Below is a small trained network, with its code and all its weights. Each question gives an input and a class and asks what happens when units are switched off, that is, made to give their printed mean instead of their output.

import numpy as np


def w(rows, s, z=0):
    codes = np.array(rows[::2]) - 128.0
    scale = np.full(codes.shape[1], s)
    scale[-1] = z or s
    return codes * scale


def f(y):
    return np.maximum(y, 0)


def log_softmax(a):
    a = a - a.max(-1, keepdims=True)
    return a - np.log(np.exp(a).sum(-1, keepdims=True))


def net(x, mask):
    res = np.array(x, float).reshape(1, 7) / 4 @ E
    y = f(res @ A[0][:, :-1].T + A[0][:, -1])
    res = res + np.where(mask, y, B[0][:, -1]) @ B[0][:, :-1]
    return log_softmax(res[-1] @ U[:, :-1].T + U[:, -1])


A, B = {}, {}
E = w([
[124,123,127,115,127,119,141,110,132,103,155],'x0',
[196,115,127,206,35,103,163,98,170,176,114],'x1',
[153,187,255,114,111,121,103,139,119,130,181],'x2',
[120,140,125,150,138,107,119,93,96,95,91],'x3',
[111,123,140,125,121,121,121,112,135,125,115],'x4',
[148,127,117,160,143,127,149,135,98,75,130],'x5',
[104,105,148,194,158,206,127,65,110,164,172],'x6',
],0.019)
A[0] = w([
[185,175,207,174,66,106,129,114,144,132,143,48],'n0',
[194,100,80,101,118,44,165,149,179,134,65,255],'n1',
[130,69,93,158,140,172,152,67,140,155,120,185],'n2',
[143,200,246,135,126,105,127,143,111,125,157,162],'n3',
[140,168,199,69,153,113,81,184,93,87,146,194],'n4',
[118,90,153,109,187,205,102,103,69,139,162,130],'n5',
[109,105,147,186,169,207,131,69,118,160,164,136],'n6',
[48,104,75,81,186,183,111,160,132,88,98,216],'n7',
[108,153,160,146,130,231,110,95,92,132,164,140],'n8',
],0.012,0.0072)
B[0] = w([
[175,211,143,148,121,102,164,155,105,139,205,214],'n0',
[164,130,109,136,81,142,149,87,167,92,87,247],'n1',
[138,124,149,213,79,89,108,116,48,154,187,211],'n2',
[103,154,161,88,175,88,103,146,152,83,97,241],'n3',
[119,84,111,80,196,83,101,147,130,154,56,242],'n4',
[77,142,204,128,114,120,76,79,149,87,153,218],'n5',
[115,98,132,161,131,165,67,137,87,157,167,228],'n6',
[143,247,138,98,113,79,138,155,130,125,147,254],'n7',
[88,138,167,159,178,157,50,107,123,93,133,212],'n8',
],0.015,0.024)
U = w([
[170,246,88,62,116,83,216,170,175,129,97,252],'0',
[103,221,143,154,123,126,114,171,86,155,184,128],'1',
[96,74,105,33,161,91,146,200,130,140,35,98],'2',
[75,96,152,127,194,166,82,96,155,122,104,17],'3',
[161,87,52,169,26,168,188,65,210,118,88,152],'4',
[154,1,74,181,58,146,141,95,46,200,169,82],'5',
],0.0096,0.004)

Each question gives the input, the list of numbers given to net, and the class t.
The units are the neurons (one row each of A and B). Each row of codes is followed by its name. A weight is (code - 128) times the scale printed after its matrix; where a second scale follows, it is the last column's (A, B and U).
mask holds one flag per neuron, in row order. A switched-off neuron (its flag False) gives its mean, the last column of its row in B, instead of its output. The means were averaged over made-up inputs and are rounded, as every weight is.
A unit's drop is (log p(t) with every unit on - log p(t) with that unit switched off) / (log p(t) with every unit on - log p(t) with every unit switched off).
The circuit of an input: a set's keep is (log p(t) with only the set's units on - log p(t) with every unit switched off) / (log p(t) with every unit on - log p(t) with every unit switched off). Starting from all 9 units, units are removed one at a time, each time the one whose removal leaves the highest keep (on an exact tie, the one counted first), for as long as the keep stays at least 0.8.
units of the circuit, in order: the units of the circuit, biggest drop first
most important unit: the unit with the biggest drop
top k neurons: the k neurons with the biggest drops, biggest first
drop when u is switched off: that unit's drop, to one decimal
input [8,1,-1,5,-4,-7,8], class 5: units of the circuit, in order : (n2; n7)
input [-6,-5,1,-6,0,2,-6], class 2: top 2 neurons : (n4; n0)
input [-3,-6,-2,-8,-7,8,-7], class 0: most important unit : n7
input [6,1,-4,7,3,0,-3], class 4: units of the circuit, in order : (n3; n1)
input [5,-5,4,-3,8,-7,1], class 3: top 2 neurons : (n5; n8)
input [-6,-5,-6,0,-2,-5,0], class 0: top 2 neurons : (n7; n6)
input [-7,1,0,-8,5,-8,-6], class 4: top 2 neurons : (n7; n1)
input [2,-6,-6,-3,-4,1,0], class 0: top 3 neurons : (n7; n6; n8)
input [-4,0,1,2,5,-7,4], class 3: top 3 neurons : (n7; n0; n8)
input [-7,-6,1,-7,5,0,7], class 3: top 2 neurons : (n0; n8)
input [8,-5,1,-4,0,6,5], class 3: top 2 neurons : (n0; n8)
input [-2,8,0,-8,4,3,4], class 5: top 2 neurons : (n7; n3)
input [5,-7,1,-3,4,0,3], class 3: top 2 neurons : (n0; n4)
input [-7,-4,6,2,-5,-2,1], class 3: most important unit : n8
input [7,0,8,-3,4,-4,-7], class 2: top 2 neurons : (n4; n7)
input [1,4,-5,1,6,8,0], class 4: top 2 neurons : (n1; n6)
input [-8,-6,-7,3,-2,-2,0], class 0: top 2 neurons : (n7; n6)
input [-6,4,-2,-4,-7,2,-5], class 4: drop when n6 is switched off : 0.0
input [2,-7,3,1,-7,-4,-6], class 2: drop when n4 is switched off : 0.9
input [-2,-7,-8,-6,-6,8,-1], class 0: units of the circuit, in order : (n7)
input [0,-8,2,8,7,-8,0], class 2: drop when n0 is switched off : 0.1
